What each symbol does to the units:
jm: fi>mc, vi>bn, ze>jh
tt: fi>dh, vi>zs, ze>bq
tr: fi>bd, vi>hc, ze>dr
lp: fi>zz, vi>sl, ze>hz
dh: fi>dr, vi>jn, ze>tt
fd: fi>cl, vi>sr, ze>hg
qn: fi>jp, vi>bg, ze>mz
jp: fi>fm, vi>qs, ze>qn
cm: fi>pr, vi>jq, ze>rp
hz: fi>lp, vi>ql, ze>hj
rh: fi>hj, vi>bp, ze>jd
bn: fi>gt, vi>jm, ze>nl
tl: fi>jh, vi>cd, ze>qj
qs: fi>bg, vi>jp, ze>pr
pr: fi>qs, vi>fm, ze>cm
sr: fi>dt, vi>fd, ze>pp
rp: fi>cm, vi>bq, ze>zs
fj: fi>hg, vi>qm, ze>jj
hj: fi>hz, vi>dm, ze>rh
hq: fi>pp, vi>jd, ze>bp
zz: fi>hc, vi>bd, ze>lp
jj: fi>fj, vi>qj, ze>cd
nl: fi>bn, vi>mc, ze>qr
jh: fi>jm, vi>gt, ze>tl
qj: fi>tl, vi>jj, ze>qm
fm: fi>jq, vi>pr, ze>jp
hc: fi>zq, vi>tr, ze>zz
cd: fi>jj, vi>tl, ze>gt
dm: fi>bp, vi>hj, ze>ql
zq: fi>jn, vi>dr, ze>hc
bq: fi>tt, vi>rp, ze>jq
zs: fi>rp, vi>tt, ze>jn
gt: fi>cd, vi>jh, ze>bn
jd: fi>rh, vi>hq, ze>cl
sl: fi>ql, vi>lp, ze>bd
dr: fi>tr, vi>zq, ze>dh
bg: fi>qr, vi>qn, ze>qs
bd: fi>sl, vi>zz, ze>tr
cl: fi>jd, vi>pp, ze>fd
qm: fi>qj, vi>fj, ze>dt
hg: fi>fd, vi>dt, ze>fj
jq: fi>bq, vi>cm, ze>fm
qr: fi>nl, vi>mz, ze>bg
jn: fi>zs, vi>dh, ze>zq
mz: fi>qn, vi>qr, ze>mc
pp: fi>sr, vi>cl, ze>hq
ql: fi>dm, vi>hz, ze>sl
dt: fi>qm, vi>hg, ze>sr
bp: fi>hq, vi>rh, ze>dm
mc: fi>mz, vi>nl, ze>jm

In the rows, 52 means zero.

The rows follow the links: the fewer symbols apart two units are, the more alike their rows tend to be.

Unit, then a row for it; each showing differs a little:
pp: [ 40,  57,  53,  47,  71,  66,  53,  41,  41,  49,  37,  56,  24,  55,  66,  67,  68,  62,  60,  59,  51,  78,  56,  65,  63,  66,  47,  65,  79,  37,  78,  30,  53,  70,  44,  43,  40,  67,  59,  53,  77,  33,  34,  71,  80,  64]
bn: [ 45,  55,  40,  54,  68,  56,  70,  47,  43,  68,  26,  52,  29,  51,  65,  42,  47,  66,  60,  64,  22,  69,  49,  45,  66,  50,  58,  61,  56,  19,  80,  43,  41,  61,  50,  34,  25,  83,  38,  62,  42,  44,  31,  73,  69,  67]
jj: [ 52,  40,  23,  54,  42,  46,  67,  54,  51,  60,  50,  46,  44,  49,  38,  17,  27,  52,  58,  45,  36,  36,  46,  33,  65,  30,  46,  38,  19,  26,  50,  78,  50,  45,  64,  45,  36,  73,  39,  50,  31,  71,  68,  55,  43,  56]
mz: [ 66,  59,  57,  60,  40,  30,  52,  62,  52,  66,  44,  39,  91,  63,  50,  62,  49,  37,  37,  79,  35,  54,  38,  40,  30,  41,  79,  53,  54,  64,  42,  35,  25,  43,  50,  57,  52,  43,  36,  63,  27,  45,  33,  49,  43,  54]
hq: [ 41,  56,  66,  53,  67,  61,  47,  43,  49,  45,  40,  59,  34,  55,  71,  73,  70,  58,  47,  62,  54,  76,  58,  69,  56,  69,  53,  67,  86,  53,  75,  23,  54,  74,  46,  44,  48,  55,  70,  51,  69,  30,  28,  67,  77,  58]
tl: [ 65,  48,  43,  53,  44,  43,  65,  44,  40,  61,  65,  44,  54,  69,  44,  21,  53,  51,  56,  59,  49,  57,  67,  17,  67,  19,  43,  33,  35,  39,  29,  71,  69,  38,  42,  63,  61,  67,  54,  51,  47,  87,  79,  59,  39,  53]
qm: [ 48,  52,  31,  50,  63,  58,  72,  38,  32,  53,  52,  52,  20,  59,  53,  26,  55,  64,  69,  53,  47,  66,  67,  34,  83,  38,  35,  47,  44,  16,  58,  65,  68,  55,  45,  48,  46,  81,  66,  50,  61,  77,  71,  71,  62,  60]
jh: [ 69,  48,  48,  55,  43,  38,  63,  51,  44,  56,  64,  39,  70,  71,  37,  28,  51,  42,  45,  67,  46,  50,  62,  18,  56,  24,  55,  42,  38,  52,  21,  62,  60,  33,  41,  70,  66,  59,  49,  52,  43,  83,  76,  55,  32,  56]
gt: [ 45,  46,  31,  53,  60,  56,  74,  53,  42,  67,  35,  50,  25,  42,  49,  34,  37,  64,  64,  60,  24,  55,  49,  41,  66,  41,  47,  58,  38,  13,  75,  55,  42,  61,  54,  31,  23,  80,  35,  59,  38,  55,  42,  71,  67,  66]
hz: [ 40,  46,  57,  51,  57,  59,  39,  61,  59,  52,  35,  66,  35,  28,  62,  78,  54,  59,  58,  37,  55,  43,  42,  85,  37,  86,  59,  69,  66,  64,  79,  36,  32,  58,  60,  38,  38,  41,  46,  53,  49,  18,  20,  48,  57,  53]
bq: [ 38,  43,  28,  50,  55,  56,  53,  59,  58,  56,  40,  55,  27,  18,  50,  44,  30,  65,  72,  26,  45,  29,  33,  71,  61,  67,  45,  51,  30,  32,  78,  72,  41,  52,  69,  33,  15,  55,  38,  50,  40,  44,  43,  44,  61,  51]

Each walk starts at a row. The symbols on each line, taken left to right, move it on to the next unit.
Answer with the unit's row; about right is enough.
---
[ 50,  40,  24,  53,  55,  49,  70,  51,  45,  67,  37,  48,  28,  49,  47,  25,  25,  63,  60,  49,  31,  46,  47,  39,  69,  36,  49,  43,  26,  15,  61,  68,  46,  46,  59,  35,  27,  83,  39,  56,  37,  60,  52,  64,  53,  60]
ze fi ze vi vi vi fi vi ze
[ 51,  59,  44,  57,  66,  52,  69,  49,  38,  71,  30,  51,  41,  54,  65,  53,  59,  61,  57,  70,  26,  76,  59,  52,  55,  52,  60,  63,  70,  33,  79,  29,  42,  61,  38,  36,  31,  74,  41,  60,  52,  44,  26,  79,  73,  68]
ze ze vi fi ze vi fi
[ 54,  61,  59,  59,  68,  52,  65,  49,  41,  71,  35,  45,  53,  61,  61,  68,  68,  52,  53,  84,  31,  83,  55,  51,  47,  58,  62,  68,  78,  45,  67,  21,  38,  60,  36,  41,  41,  64,  47,  63,  52,  41,  25,  75,  70,  65]
---
[ 68,  56,  57,  58,  38,  29,  57,  57,  56,  66,  53,  35,  95,  71,  41,  44,  49,  35,  33,  87,  39,  52,  47,  33,  34,  28,  76,  54,  50,  65,  27,  41,  37,  39,  40,  65,  65,  43,  36,  60,  31,  62,  49,  52,  36,  51]
ze fi ze ze ze vi ze vi fi
[ 69,  56,  57,  56,  38,  31,  56,  54,  48,  60,  59,  36,  89,  70,  41,  33,  52,  39,  44,  75,  41,  53,  58,  26,  45,  23,  62,  46,  42,  64,  22,  56,  48,  31,  41,  66,  72,  51,  43,  60,  37,  78,  64,  48,  31,  55]
ze ze ze ze ze vi vi ze
[ 36,  54,  43,  49,  74,  63,  63,  33,  41,  51,  43,  56,  17,  56,  64,  54,  65,  62,  63,  51,  43,  74,  62,  58,  71,  55,  41,  61,  71,  25,  78,  37,  61,  68,  45,  43,  35,  75,  57,  50,  69,  46,  47,  75,  79,  61]
---
[ 42,  52,  39,  49,  75,  65,  68,  37,  31,  54,  49,  53,  19,  59,  62,  41,  61,  68,  69,  54,  42,  76,  63,  50,  79,  45,  35,  54,  59,  20,  70,  59,  68,  68,  44,  44,  34,  81,  55,  48,  67,  61,  51,  77,  70,  58]
fi vi ze ze vi ze fi ze
[ 58,  52,  38,  52,  54,  51,  73,  39,  37,  56,  57,  48,  37,  64,  45,  20,  54,  59,  67,  52,  46,  63,  66,  30,  76,  24,  39,  42,  38,  23,  42,  72,  73,  48,  44,  52,  57,  77,  55,  51,  54,  86,  79,  66,  52,  56]
ze vi ze fi vi fi ze vi
[ 56,  46,  31,  48,  35,  40,  55,  55,  54,  60,  57,  44,  63,  42,  37,  25,  26,  45,  55,  46,  43,  30,  39,  35,  61,  26,  49,  32,  14,  37,  33,  83,  52,  38,  67,  55,  45,  56,  46,  49,  33,  75,  70,  39,  32,  47]
---
[ 56,  56,  50,  59,  45,  33,  54,  66,  58,  68,  33,  35,  86,  47,  50,  67,  49,  41,  36,  76,  31,  57,  30,  58,  27,  54,  75,  61,  56,  57,  56,  29,  20,  45,  51,  51,  41,  47,  33,  68,  26,  34,  21,  51,  52,  58]
fi vi ze vi ze fi ze
[ 48,  54,  46,  55,  48,  44,  57,  64,  56,  68,  33,  42,  71,  35,  56,  69,  44,  47,  45,  63,  27,  49,  32,  65,  33,  64,  73,  66,  53,  47,  65,  38,  19,  54,  57,  41,  23,  50,  35,  63,  28,  25,  17,  51,  57,  58]
fi fi vi fi vi fi
[ 37,  49,  34,  51,  56,  56,  56,  59,  53,  67,  35,  53,  40,  18,  55,  55,  29,  57,  61,  38,  38,  44,  27,  73,  52,  70,  55,  57,  35,  33,  80,  54,  35,  53,  65,  36,  13,  58,  36,  51,  39,  28,  29,  50,  59,  55]
---
[ 41,  39,  32,  49,  49,  61,  54,  53,  56,  46,  52,  61,  31,  19,  42,  38,  26,  60,  73,  17,  54,  24,  40,  64,  64,  59,  36,  41,  25,  32,  67,  84,  51,  51,  68,  40,  29,  58,  45,  43,  46,  50,  58,  44,  49,  48]
fi vi ze ze fi ze vi ze ze
[ 46,  41,  40,  45,  43,  65,  47,  54,  57,  42,  64,  62,  32,  26,  42,  34,  31,  62,  71,  12,  64,  22,  50,  59,  66,  54,  36,  40,  25,  44,  50,  87,  59,  44,  65,  46,  46,  48,  52,  41,  49,  61,  72,  35,  40,  44]
vi fi vi vi fi vi fi fi fi
[ 51,  40,  42,  45,  38,  56,  45,  54,  59,  39,  71,  58,  41,  40,  43,  35,  37,  54,  61,  15,  69,  21,  52,  52,  57,  54,  38,  35,  22,  57,  36,  86,  64,  43,  60,  57,  61,  44,  56,  38,  56,  68,  75,  32,  31,  44]
---
[ 58,  46,  55,  52,  34,  57,  35,  58,  62,  36,  77,  63,  53,  50,  44,  44,  46,  49,  55,  28,  76,  23,  59,  46,  54,  49,  38,  35,  33,  69,  29,  76,  66,  46,  57,  62,  75,  33,  61,  42,  57,  66,  79,  32,  28,  36]
ze fi ze fi fi
[ 62,  48,  65,  54,  39,  48,  28,  53,  66,  35,  75,  57,  63,  63,  44,  53,  54,  46,  41,  36,  77,  34,  64,  48,  40,  52,  43,  40,  44,  82,  27,  61,  66,  44,  57,  67,  83,  26,  61,  41,  59,  65,  71,  33,  28,  37]
fi vi ze ze fi ze vi ze ze
[ 62,  53,  72,  48,  44,  49,  29,  54,  63,  37,  67,  55,  69,  65,  51,  63,  68,  41,  36,  45,  77,  45,  63,  55,  34,  57,  53,  50,  59,  92,  31,  44,  63,  47,  51,  72,  85,  25,  69,  45,  60,  53,  68,  35,  40,  37]
---
[ 53,  61,  75,  57,  56,  56,  31,  53,  55,  40,  53,  56,  61,  66,  68,  82,  71,  47,  34,  61,  64,  67,  59,  64,  36,  66,  57,  67,  83,  84,  48,  21,  47,  61,  48,  61,  78,  36,  64,  54,  69,  38,  37,  49,  63,  48]
fi vi fi vi fi
[ 42,  61,  71,  56,  66,  57,  44,  47,  53,  43,  45,  53,  51,  64,  69,  83,  73,  54,  40,  66,  59,  74,  57,  69,  40,  72,  57,  70,  89,  69,  65,  18,  53,  65,  48,  52,  62,  50,  66,  53,  72,  29,  30,  54,  71,  50]
ze ze fi vi vi ze
[ 58,  54,  78,  52,  47,  55,  32,  49,  60,  37,  60,  58,  66,  66,  62,  72,  70,  41,  35,  57,  70,  54,  62,  59,  31,  63,  56,  56,  73,  88,  35,  30,  56,  59,  50,  63,  83,  29,  62,  49,  71,  44,  51,  42,  47,  38]
---
[ 62,  66,  65,  54,  66,  47,  59,  43,  44,  58,  40,  46,  64,  69,  61,  69,  77,  50,  50,  90,  42,  84,  59,  47,  43,  52,  64,  64,  85,  55,  53,  19,  44,  55,  32,  55,  55,  58,  48,  58,  59,  42,  29,  71,  62,  62]
vi fi fi fi ze fi ze
[ 40,  48,  40,  50,  55,  52,  56,  63,  56,  69,  29,  50,  55,  25,  53,  65,  37,  54,  53,  52,  33,  46,  26,  69,  42,  72,  64,  57,  50,  37,  79,  47,  22,  55,  61,  33,  15,  58,  35,  62,  34,  26,  20,  57,  60,  57]
fi vi vi ze fi ze vi fi
[ 64,  65,  69,  54,  59,  45,  54,  45,  44,  50,  52,  44,  73,  73,  62,  67,  84,  45,  42,  85,  50,  82,  60,  48,  41,  51,  67,  63,  86,  66,  42,  25,  51,  52,  29,  68,  66,  48,  57,  58,  65,  54,  44,  66,  59,  54]
---
[ 61,  64,  75,  55,  55,  38,  50,  41,  47,  43,  64,  46,  73,  76,  59,  64,  79,  41,  40,  78,  61,  77,  63,  47,  46,  46,  58,  53,  79,  76,  27,  28,  62,  50,  34,  75,  82,  49,  69,  54,  69,  57,  59,  60,  56,  46]
ze fi fi ze ze
[ 61,  57,  72,  52,  49,  47,  45,  41,  48,  42,  66,  47,  70,  78,  54,  58,  76,  40,  42,  70,  67,  69,  64,  39,  52,  37,  49,  49,  70,  71,  18,  47,  73,  53,  34,  71,  85,  41,  70,  40,  74,  64,  70,  54,  49,  45]
---
[ 61,  46,  42,  51,  29,  33,  52,  58,  58,  55,  62,  44,  76,  46,  30,  37,  30,  39,  46,  50,  56,  32,  35,  39,  49,  26,  53,  30,  19,  50,  21,  81,  51,  38,  61,  64,  55,  46,  44,  50,  34,  69,  75,  35,  28,  43]
fi vi ze vi ze fi ze
[ 66,  48,  50,  52,  28,  31,  47,  59,  65,  55,  67,  43,  91,  46,  33,  41,  36,  36,  42,  51,  53,  31,  35,  40,  38,  38,  57,  35,  24,  63,  19,  73,  46,  31,  56,  68,  60,  39,  43,  50,  34,  63,  68,  31,  31,  41]
fi fi vi vi fi ze fi
[ 58,  53,  66,  52,  42,  47,  39,  63,  65,  58,  46,  52,  81,  38,  51,  80,  55,  45,  44,  53,  59,  36,  32,  74,  24,  75,  65,  59,  58,  82,  51,  44,  26,  39,  55,  56,  54,  23,  38,  57,  40,  29,  32,  38,  40,  49]
